Each row is followed by its class; each block has classes of its own.
[-6 -6 -7  1 -8  0 -7 -1 -7 -2  4  3  1  4 -6  0 -2 -4  8 -5 -7 -3  1  4
 -3  7  4 -4 -1  0 -6 -2  2  3] => J335
[-1 12  2  1  2  1 -2 -5 -4  0  5 -1  4  0  1  1 -6  2  1  1 -4  3  5  0
  0 -1  0 -3 -1 -6  3  3  2  1] => J335
[ 1  2  2  6  4 -7  2 -4  2 -4 -2 -2 -6 -5 -3 -7 -1  1  0  5 -5 -2 -1  3
  1  1 -1  1  3  1 -1  2 -1 -2] => J252
[ 1  0  1 -2  2 -6  0 -4  5  7 -4 -4 -4 -5  4  0 -4 -1 -2  3  4 -2  2 -3
  2  3  1  3  2  1  2  5  3 -2] => J252
[  6   9   5   1   7  -4   0 -10   3   9   4  -8  -2  -8  -2  -4 -17  13
   2   4   2   2   8  -1   5   4  11   3   1  -6  -1  11   0  -5] => J252
[-3 19  5 -3 15 -5  4 -7  4 -3  3 -2  4  4 -4 -6 -2  7  2  9 -8  4  5 -1
  1 -6 -1 -3  1  5  3  0  6  4] => J252
[ -7   0  -3   4  -4  12  -6   3  -9  -1   2   4  -1   1  -3   1   0  -3
  -2   0  -6   4   6   1  -4   6   0  -4 -12  -4  -3  -5   2   7] => J335
[ -5   8   1   8   1   2  -3  -5  -7  -4   1  -1  -5  -1  -6  -5   1   3
  -1   5 -11   7  14   1  -1   8   2  -7  -6   7  -7  -6   3   6] => J335
[ -7   4  -2   4  -4   3  -6  -3 -11   1   5   0  -2   2   1   1  -6   3
   5   0  -3   5   8   5  -2   6   1  -6  -2   0   0   0   6   4] => J335
[-4 -1 -3  0 -6  0 -2 -3 -2  4  2  0  3 -5 -1  4 -3 -6  7 -1  1  3  6 -1
 -1  8  2 -7 -5  1 -1  0  3  5] => J335
[  3   8  -3   9   6  10  -1  -9  -1  -4   7   8   0  -3 -13  -9  -3  10
   8  -1  -7  11  10  -1   4   1   0   3   2  -5  -6   1  -3   3] => J252
[-1  9  5  3  4 -1  0 -4 -2 -1 -3  1 -1 -3 -5 -9 -1  6  0  7 -9  2  8 -1
  0  3 -1 -2 -4  1 -1 -1  4  1] => J252

A new block, with new classes.
[  1   3   0   2   1   1   5   2   3  -2  -1  -4  -2  -2   5  -3   9   2
   0  -2  -2 -17   1  -1   3  -2  -2   1   7  -1  -1  -5   0   0] => J248
[ 7  4 -6 -2 -1 -2  6 -2  2  0  2  1 10  0  4 -6  7  3 -5 -2  1  0  1 -4
  4 -3 -2  5 -1  2  2 -4 -1  2] => J816
[  0   2  -4   9 -11  -1  -2   2  -1   0  -5  -3   2  -5   8  -1  -4  -5
   1  -3   7 -12  -2   1  -4 -11  -2   4  13   2  -6   5   0  -3] => J711
[  0  -6   0   0 -10   3  12   3  -3   2   1   0   4   2  -1   1  16  -4
  -8   0   0   1   2  -4  -2  -5  -4   3  -8   0   4   0  -5   0] => J816
[-3  0  5  0  5  3  4  2  3 -3  1 -1 -5  1  0  0 10  6  1  0 -6  3  1 -1
  3  5 -1 -2 -1 -2  0 -6 -2  2] => J248
[ 6 -1 -6 -2 -6 -2  7 -1 -1  2  1  1 11 -1  2 -3  6 -1 -8 -1  3 -1  0 -4
 -1 -4 -2  2 -6  2  3  0 -2  1] => J816
[-10   3  -4  -2   4   1 -10 -12   1   3   5   1   8   3   5  -4  -9  -2
   5  -6   0   5   1   1  -1  -5   0   2  -7   1  -1   5   4  -1] => J711
[ -3   2  -2  -1   2   0 -10  -6   0   1   3   1   2   0   2   3 -11   0
   4   0   1  -1  -1   1   0   0   1   1  -1  -3  -1   3   2   0] => J74
[-11  -9   6   0  -4   2  -5  -3  -4   3  -1   3  -2   3  -2   2  -3 -10
   1   0   2   5   2   1  -7  -6  -3   1 -11   0   0   7  -2  -2] => J74
[-19 -16  16  -4  -2  10  -9  -9  -1   3   2   7  -3   7  -6   3   4 -17
   3  -2  -5  18   3   0 -14  -8  -4   0 -19  -1   1  11  -7  -3] => J711
[-16  -9   6  -2   3   2 -10  -9   0   2   4   2   1   2   1  -1  -9  -6
   7  -3  -1   6   1   2  -5  -3   0   1 -12   0  -1   6   0  -2] => J711
[-12  -4   5   1   4   2  -8  -5   1   2   1   1  -1  -1   1   1  -8  -6
   4  -3   1   3  -1   3  -4  -5  -1  -1  -5   0  -3   6   0  -2] => J711
[-19  -4   9   2   1   5  -5 -14   6  -1   7  -1   7  -9   9  -8   5  -4
   5 -13  -3  12   3  -1  -5 -18  -3   5 -10  -2  -2   4  -4  -3] => J711
[ -4   2  -1  -1   2  -2 -12  -6  -1   4   2   0   2  -1   0   1 -18  -3
   5  -1   5   0  -4   3  -1  -1   2   0  -1   1  -2   7   4  -1] => J711
[ 4 -1 -4 -1 -6 -2  0  0 -5  3 -1  1  7  1 -2 -1 -2 -3 -2  0  3 -1  2  0
 -2 -3 -2  4 -4  2  1  5 -1  0] => J816
[ 2  0 -1 -3 -1  0  7  0  1  0  1  1  4  2  0 -1  7  2 -5  0 -4  3  1 -2
  1  1 -1 -1 -5 -1  2 -4 -1  1] => J816
[-13  -1   2   0   0  -2  -9 -11   0   2   4  -1   6   1   7  -4  -9  -3
   4  -7   1   4   1   1  -3 -12   0   3  -6   0  -2   7   1  -3] => J711
[-7 -6  6  1 -1  6  9  5  1 -3 -3  0 -6  0  0  0 19 -3 -3 -2 -7  5  2 -2
 -2 -1 -3 -1 -4 -2  1 -4 -4 -1] => J248
[-13  -1   7   6   0   6  -3  -2   4  -3  -1  -4  -6  -1   7  -2   7  -1
   5 -19  -4   1   1   2  -3  -9  -3   3   5  -3  -6  -2  -1  -2] => J248
[-10  -8   6   2  -5   3 -12  -1  -5   4  -1   2  -3   1  -4   5  -9 -11
   3   2   1   1  -1   4  -8  -3  -1   0  -2   1  -5   8   0  -3] => J74
[-1  2  3  1  2  4  6 -1  5 -3  2 -2  0  1  5 -6 13  4  0 -5 -5  1  3 -3
  2 -3 -2  1  2 -2  1 -6 -1  1] => J248
[ 7  2 -6  2 -6 -2  4  0  0  2 -1 -2  8 -4  6 -3 -2  3 -2 -4  6 -6 -1 -2
  1 -7 -1  5  6  3 -1 -1  0  0] => J816
[ -9   1  -1   1   3   1 -17 -10   0   3   3   1   3   1   3  -1 -19  -6
   6  -3   5   2  -3   4  -1  -5   2   1  -2   2  -4  10   3  -3] => J711
[ 5  5 -3 -7  7 -2  2  0  3 -1  2  0  3  0  2 -3  2  9  0 -1 -3  4  0 -1
  6  7  2  0  0  2  3 -5  1  3] => J248
[ 0  0 -1 -1  1  1  8  0  3 -2  2  1  5  2  4 -5  7  5 -3 -1 -3  4  1 -2
  2  1 -2  2 -4 -1  1 -4 -2  1] => J816
[ -3  -2   4  -4   5   0  -2   1  -1   0   1   2  -6   3  -4   5   1   0
   3   4  -5   6   0   1   0   9   1 -10  -7  -2   2  -1  -1   1] => J816
[ -9   1   2  -4   4   1  -3 -10   2   1   4   2   6   3   1  -3   0   1
   3  -5  -2   9   1   2   0  -2   0   3 -11   0   1   3  -3   1] => J711
[  3   3  -8  -4  -2  -5  -9  -7  -4   7   2   4  10  -1   1  -2 -19  -2
   1   0   8  -4  -2   1   0  -4   2   4  -2   4   1   9   3  -1] => J74
[ 9  3 -7 -1 -6 -2 14  2  0 -2  1  0 11  1  3 -5 11  4 -7 -1  8 -1  2 -5
  2 -3 -3  3 -1  2  3 -4 -2  2] => J816
[ -1   0  -2   3  -8  -2  -8  -1  -3   3  -2  -2   3  -1   4  -1 -12  -7
   2  -1   8  -8   2   3  -4 -11  -1   3   7   3  -5   8   3  -2] => J711
[-4 -3  3  0 -3  3  4 -2  1 -1  0  0  3  1  1 -2  7 -2 -2 -5 -2  5  2 -1
 -3 -6 -3  4 -6  0  2  1 -2  0] => J816
[-7  4  2  0  5  2 -4 -7  2  0  2 -2  0  1  6 -5 -2  2  4 -5 -2  3  2  1
  1 -7 -1  3  1  0 -2  1  0 -2] => J711
[-1  6 -4 -4  2 -2 -2 -8  0  2  3  1 11  0  4 -4 -4  2  2 -5  1  0  0  0
  3 -5  1  4 -6  1  2  3  1  0] => J711
[ 8  8 -2  2  1 -1  8 -1  6 -4  1 -3  5 -2  8 -6 10  9 -2 -1 -2 -3  0 -2
  6 -4 -2  2  8 -1  1 -8  0  0] => J248
[ -3  -4  -1   2 -11   0  -1   0  -2   5  -2   2   5   1   0  -2  -1  -8
  -3  -1   5  -1   2   1  -7  -9  -1   3  -5   2  -2   5  -1  -2] => J711
[-11   2   6   7   4   6   0  -3   6  -5   1  -7  -2  -1   9  -4  11   1
   6  -7  -7   2   3   2  -1 -10  -3   5   6  -2  -4  -4   0   0] => J248
[ -5   2  -3   0   2  -7 -12 -10   0   4   3  -1   4  -2   5  -1 -17  -2
   5  -6   6  -1  -1   3   0  -2   1   1   0   1  -2   8   4  -2] => J711
[-2 -2  1 -3  2  2  8 -2  2 -1  3  1  5  2  2 -3 14  3 -3  0 -5  5  3 -2
  0  1 -2  3 -9  0  5 -5 -1  2] => J816
[-11   0   5   0  -1   0 -13  -9   0   4   1   1   4   1   2   0 -14  -4
   4  -4   1   3   0   2  -4  -9   0   3  -4   2  -3  10  -7  -4] => J711
[ 4 -2  1  0 -6  0 14  4  1  2  3  0  2  1  0 -2 18  0 -8  0 -2  1  3 -4
  0 -2 -3  3 -5  0  4 -4 -4  2] => J816
[ -3   0   1  -8   6  -1  -3  -8   1  -1   6   2   5   3   0   6  -4   3
   1  -1  -2   8   1  -2   3   2   1   0 -11   1   2   1  -2   2] => J248
[ -8  -4   2  -4   1   0  -9  -6  -3   3   2   4   3   1  -4   2 -15  -4
   1   0   4   2  -1   2  -4  -2   0   0  -8   2  -1   9   1  -1] => J74
[-9  1  0 -2  0  1 -6 -9  4  2  6  2 10  1  7 -7 -5 -2  2 -7  0  3  3 -1
 -2 -7 -3  4 -9  1  0  5  0 -2] => J711
[ 6  2 -5 -3 -4 -3  8 -1  1  1  0  3  9  1  2 -4  4  2 -6  0  3 -1  3 -3
  1 -1  0  3 -4  3  4 -1 -2  5] => J816
[ -6  -6   0  -2  -4   3   9  -3   3   0   3   4   8   4   1  -3  19  -1
  -6  -2  -3   8   4  -5  -3  -4  -3   2 -15   1   5  -1  -5   1] => J816
[  2   2   3   2   6   2   6   5   5  -7   1  -3  -4  -1   2  -2  11   7
   1   0  -5   0   1  -1   4   4   1  -1   4  -3   0 -10  -1   1] => J248
[-12  -1   9   3   5   7   3  -1   7  -6   0  -2  -6   1   5  -1  18   1
   7  -5  -8   7   2  -4   0   0   0   0   1  -4   0  -6  -4   1] => J248

A new block, with new classes.
[-25  12   3  12   9  12  -3   1   2   4   0   4  -2  -2  -3   1  -8  10
   3   2  -3  -3  -1   4  -1  -5  -2  -6  -4 -17  -2  -9  -2  10] => J207
[ -8   5   1  -4   3   1   3   1   9  -6   0   0   9   2  11  10 -27   6
  -3  10   0   1  -4   1   1   0  -3  -6  -5  -5   3 -12   8   0] => J394
[ -6  -2   2  -8   5   0  -2   0   3 -10  -3   0   6  -3  25   7 -27  -4
  -2   8   0  -2  -6  -3   0   6 -12  -3  -1  -1   3 -12   1  -2] => J986
[-19   8  -6   8   5   7   1   4  -5   3  -4   0 -11  -2  -9   0  -9  13
   2   4  -4  -4   0   0  -6   3 -11  -5   0 -17   1  -3   2   9] => J552
[-24   9  -1   6   9   7  -1   2   8   3  -2   1   4  -5   6  -6 -14  10
   1   2  -1   1  -3   6  -1   0   3  -5  -4 -12   1  -5  -5   4] => J207
[-15   7  -1  -2   6   6  -1   1   0  -4  -3  -6   1  -1  -3   7 -21  17
  -2   6  -5   0   0   4  -5  -6  -4  -6   2 -12   3 -11  11   8] => J394
[-13   4   9 -11   9   2  -2   1   5 -12   1   0   9   0  17   6 -30   9
  -2  11   0   2  -3   4  -2   1  -5  -8  -1  -4   3 -11   8   0] => J394
[-19   8  -3   7   7   6   0  -1   0   4   0  -1  -4  -1  -4   4  -9  17
   1   3  -5   0   0   7  -8  -5  -5  -4   1 -13  -1  -7   6   9] => J552
[-17   7  -2   7   9   8  -1  -1  -4   3  -1   0  -9   3  -2   2  -7  13
   2   2  -3  -4  -1   2  -3  -6 -11  -7   1 -12   0  -4   3   5] => J552
[-17   1   7 -10   9   2   3   1   2  -6   1  -1  12   3   9   4 -22  11
  -3   9  -1   4  -3   5   1  -1   2  -6  -3  -2   2 -11   9   3] => J394
[-19   6   3   4  11   9  -6   0   3   1  -4   3   0  -2   2  -2 -10  -2
   3   3  -2  -1  -4  -4  -4   3  -8  -4  -4 -13   1  -5  -9   4] => J207
[ -7  -1   1  -9   5   2   0  -1   0  -8  -1   0   7  -2  15  10 -26  -2
   2   5  -8  -2  -5  -1   0  -1 -14  -3  -3   1   5 -12   2  -5] => J986
[-15   0   3  -5   8   3   1  -1   6  -7  -2  -2   9  -4  19   6 -29   4
   1   1   0  -1  -4  -1   2   5  -8  -6   1  -3   4  -9   1  -2] => J986
[-27   9  -1   0   5   3   1   0   8   7  -3   2   4  -7   8  -8 -20   9
   1   6   1   2  -7   5  -5   5  -1  -7  -2 -16   4  -1  -4   7] => J207
[ -3   4  -2   1   7   9   0   0   1  -9  -3  -2  -1  -1  -4  11 -19   2
  -4  -2  -5  -2  -3  -3   2  -3  -7  -2  -3  -3   8 -11   3   0] => J986
[-21   5   3   1   7   3   1   4   2  -3   7  -2  11  -1  16   5 -20   7
  -5   7  -2  -1  -1   2  -3   0  -1  -5  -2  -6  -2 -12   5   4] => J394
[  0  -2   5  -9  10  12  -4  -7  -4 -14  -5  -2  -3   0   4   6 -22  -7
   3   3  -8  -3  -2  -4  -1   2 -23  -6   1  -5   6 -10  -2   3] => J986
[-13  -5   2  -7   7  -1   2  -2   3  -9  -2  -1   5  -9  19   8 -34   2
  -5  12   1  -3  -7  -2  -5   7 -16  -8   6  -5   6 -13   5   2] => J986
[ -5  -5   0  -9   5   1   0  -4   2 -11   0  -2   7   1  14  16 -27   0
  -5  10   1   0  -4  -1  -6   4 -14  -2   0  -2   2 -13   2   1] => J986
[-17   5  -5  10   6   2   3  -3  -2  -4  -4  -2   0  -7   4   2 -13   3
   3   4  -4  -2 -11  -5  -3   4 -16  -4   5  -9   1  -8  -4   6] => J552
[ -1  -3   4  -5   8   4   0   0  -1 -10   0   0   5   3  14  12 -21  -2
   1   7  -3   0  -3  -6   1   1 -17  -5   1   0   2 -10   1  -2] => J986
[-17   4   2  -5   5   2  -1   1   3  -3  -2   0   7  -3  10   7 -18  11
  -3  10  -1  -3  -6   4   1   2  -4  -6   2  -6   2 -10   4   3] => J394
[-23  10  -1  -2  12   9  -4   0   5   3  -5   4   1  -8   5  -4 -16   2
   0   9  -6  -1  -2   4  -6   5  -5  -6  -6 -16   3  -5 -11   8] => J207
[-19   9   4   2   7   9  -3   2   5   3  -5   4  -1  -5  -4  -5 -13   7
   1  -1  -6   2   0   3  -7   3  -3  -5  -5 -16   4   0  -8   7] => J207
[-24  10   4   7  12   5  -3   0   0   4  -3   1  -2  -4   9  -4 -16  11
   4   6  -5  -5   0   4  -3   4  -6 -11   1 -15  -1  -3   0   7] => J552
[-17   6   8  -3  10   3   2   1   5  -6  -1   4  16  -3  20   5 -29   1
  -2  12  -3   3  -1   3  -3   3   1  -7  -1  -3   2 -12   4   2] => J394

Next block, with new classes.
[ -1  -2  -5   2  12   8  10  -6   8   4   3   2   1  -2  -5   0   4  -1
   0 -14 -16   0 -10   6   0  -1 -18   3  -8 -12 -10   6  -6  17] => J780
[ -5  -1  10  -3 -46   7 -11   4   2  -4   3   1  -7  26   2   2   2  16
   6   0   7  -6 -16  -6  -4   6 -15   4   4  15   4   4   5 -46] => J119
[ -5 -11   6   2 -15   1  13   2   4   0  -1   1  -3  14   2  -1  -3   9
   0  -4  -3   1   4  -5   0   2   3   3  -1   7  -8  -1   0   7] => J930
[  0  -4   3   0 -12   0   8   2   3  -2   1   1  -2  12   0   0   0   6
   1  -2  -4   0   8  -1   0   1   1   4   0   5 -11   0   3   9] => J930
[ 19   4  -9   2   6   1   8   3   0  -8   9  -1   0 -24   0  -4  14  30
   7  -5   2   0  17   5  -3  -1   6   8 -10  -1  -6   6   3  25] => J780
[  5   2 -10   5  27   4  10  -4   1  -4  -1  -2   2 -33   1  -4   1   8
   5  -6   1  -1   7   0   1  -4   5   4  -8 -12  -3   4  -3  19] => J780
[ -2   1   4  -1 -14   0  -3   1   3   4   6  -1  -2  29   0   0   7   8
   2  -6  -4  -3   0  -4  -2   4 -16   1  -1   6   0   5   1 -19] => J119
[  4  -2  -8   3  -3   3  -3  11  -2 -17  -2   6   0 -24  -1  -1  -2   1
   2  -7   1   2  24  -4  -1  -5  19   4  -4  -8  -6   0   5  43] => J780
[ -5  -4   1  -3 -11  -2   6   1   1  -3   3   3  -3  16   1  -1   2  -1
   0  -3  -3   2   7  -3  -3   1   3   2   2   4  -8  -2   8   9] => J930
[  2  -5   8 -10 -36  -2  -4  12   7   4  -2   2  -3  38  -3   3  10   3
  -2  -6   1  -2  10  -1  -3   2  -9   1   4   9  -7   3   9 -24] => J119
[  2   2  -8   5  27  -1  21  -6  -5  -8   1   0   2 -36   2  -4  -2   3
   0   3  -1   4   9  -2   2  -5  23   3  -6 -11  -9  -5   3  46] => J780
[ -1   4 -14   6  26   3  -3   3  -5 -11   1   4   1 -31   0  -4   4   3
   5 -13   2  -4  17 -11  -1  -1  13   3  -7 -16  -1   3   0  22] => J780
[  0  -3  -5   4 -13   6   7   5   1 -11   2   5  -1 -14   0  -2  -3  13
   3 -10  -1   2  15  -2  -1  -3   7   6  -8  -5 -10   1   5  32] => J780
[ -2   1   5   0 -17   0  11  -1   3   0   6   0  -3  12   0   0   1   8
  -1   1  -6   2   0  -2   0   1   0   2  -2   7  -6  -2   4   9] => J930
[  0  -4  -4   6 -11  17   2   6   4 -11 -10   5  -1 -28  -2  -1 -10  10
   5  -8  -1  -1   1  -6  -1  -2 -10   3  -7 -13  -1   7  -2   2] => J780
[ -3  -4   4   0 -22   1   7   1   4  -2   4   1  -4  15   0   0  -3  10
   2  -3  -3   1   2   0  -1   1  -5   3  -1   5  -7   0   3   8] => J930
[ 15  -2  -4  -7 -17  -2  -6   5   6   3   3   0  -2  19   1  -2   4  21
   7  -6   3  -1  -1  16  -4   2 -26   2   0   8   1   8   3 -13] => J119
[ -3   0  -8   9  18   8  -3  -4  -3 -13  -1   2   0 -39   3  -3  -8  11
   7  -5   2  -2  -2  -3   0   0   7   4  -5 -10   5   1  -5  10] => J780
[ 10   0   0   0 -13   3  15  11  -1  -5  -8  -3   0 -10   1  -1  -6   7
  -1   6   5   4   7  -5   0  -4   1   1  -3  -4  -8   0   7  26] => J780
[ -3  -5   6   1 -14   0  13  -1   2  -2   4   1  -2  16   1   0  -2   8
  -1   0  -3   2   3  -6   0   1   5   3  -1   9  -7  -2   2  11] => J930
[ -8  -2   2  -5   2  -2 -14   2   0   2  -4   2   1  19  -1   2   2 -20
  -3  -1  -3  -2  -1  -4   0   4  -4  -6   7   2   5   1  -1 -22] => J119
[  1   0   5   0 -20   1  -5   5   4   3   5   0  -2  26  -2   0   1   8
   3  -3  -1  -4  -1  -3  -1   4 -19  -2   0   8   2   5  -2 -19] => J119
[  1  -2   5   1 -15  -2  11   0   0  -3   7  -1  -3  14   2   0   1  11
   0   2  -4   1   3  -2   0   1   2   3  -1   8  -7   0   4  12] => J930
[  9  -6  -2   2 -26  -3 -18   4   4  -2   4   1   0  10  -1   0  -8  22
   8  -5   0   0  -3  19  -5   0 -20   1   0  10   4   6  -3   3] => J119
[-3 -3  3  4 -6 -4  6 -2  0 -3  6 -1 -2  8  2  0 -3  7 -1  0 -4  2  2  0
  0  0  5  0 -1  7 -4 -3 -1 17] => J930
[ -5  -2   4   1 -16  -1   8  -2   2   1   5   0  -3  13   2   0  -3   6
  -1   0  -4   2  -1   1  -1   0   1   2  -1   7  -6  -2   3   8] => J930
[ 24  -6   2 -13 -21   4 -10  15   4  -9  -4   3  -6   2   2   1  13  19
   5   4   0  -1   6   6  -2   3 -13   5   3  12  -3  10   5 -34] => J119
[  1   5 -10   3  13   2  12   2  -6  -7  -4   2   1 -31   3  -5  -2   7
   4  -1  11   0  10  -6   0  -4  19   4  -5 -12  -5  -2   5  30] => J780
[ -6  -3   4  -1 -40   1  -2   9   3   3   0   1  -3  31   3  -3  -4  12
   4  -9  11  -5   0  -5  -4   1  -4   3   0   9  -4   2   9  -9] => J119
[ -4   0   5   2 -15   1   9   0   3   0   5   0  -2  13   1   2   2   7
  -1  -1  -1   1   3  -3   0   1   3   3  -2   6  -7  -1   4   8] => J930
[  3  -4  -1  -3   7   0  -1  -7   2   1   4  -1  -2  -2   2  -1   6  16
   5  -2  -3  -2  -9  12  -1   4  -8   5  -1   8   2   3  -3 -22] => J119
[  0  -4  -3  10 -18  16   7  -2   5  -8  -2   4  -1 -35  -1   0 -13  18
   3  -8  -1   2  -4   2  -1  -4   0   8 -11 -11  -6   1  -2  19] => J780
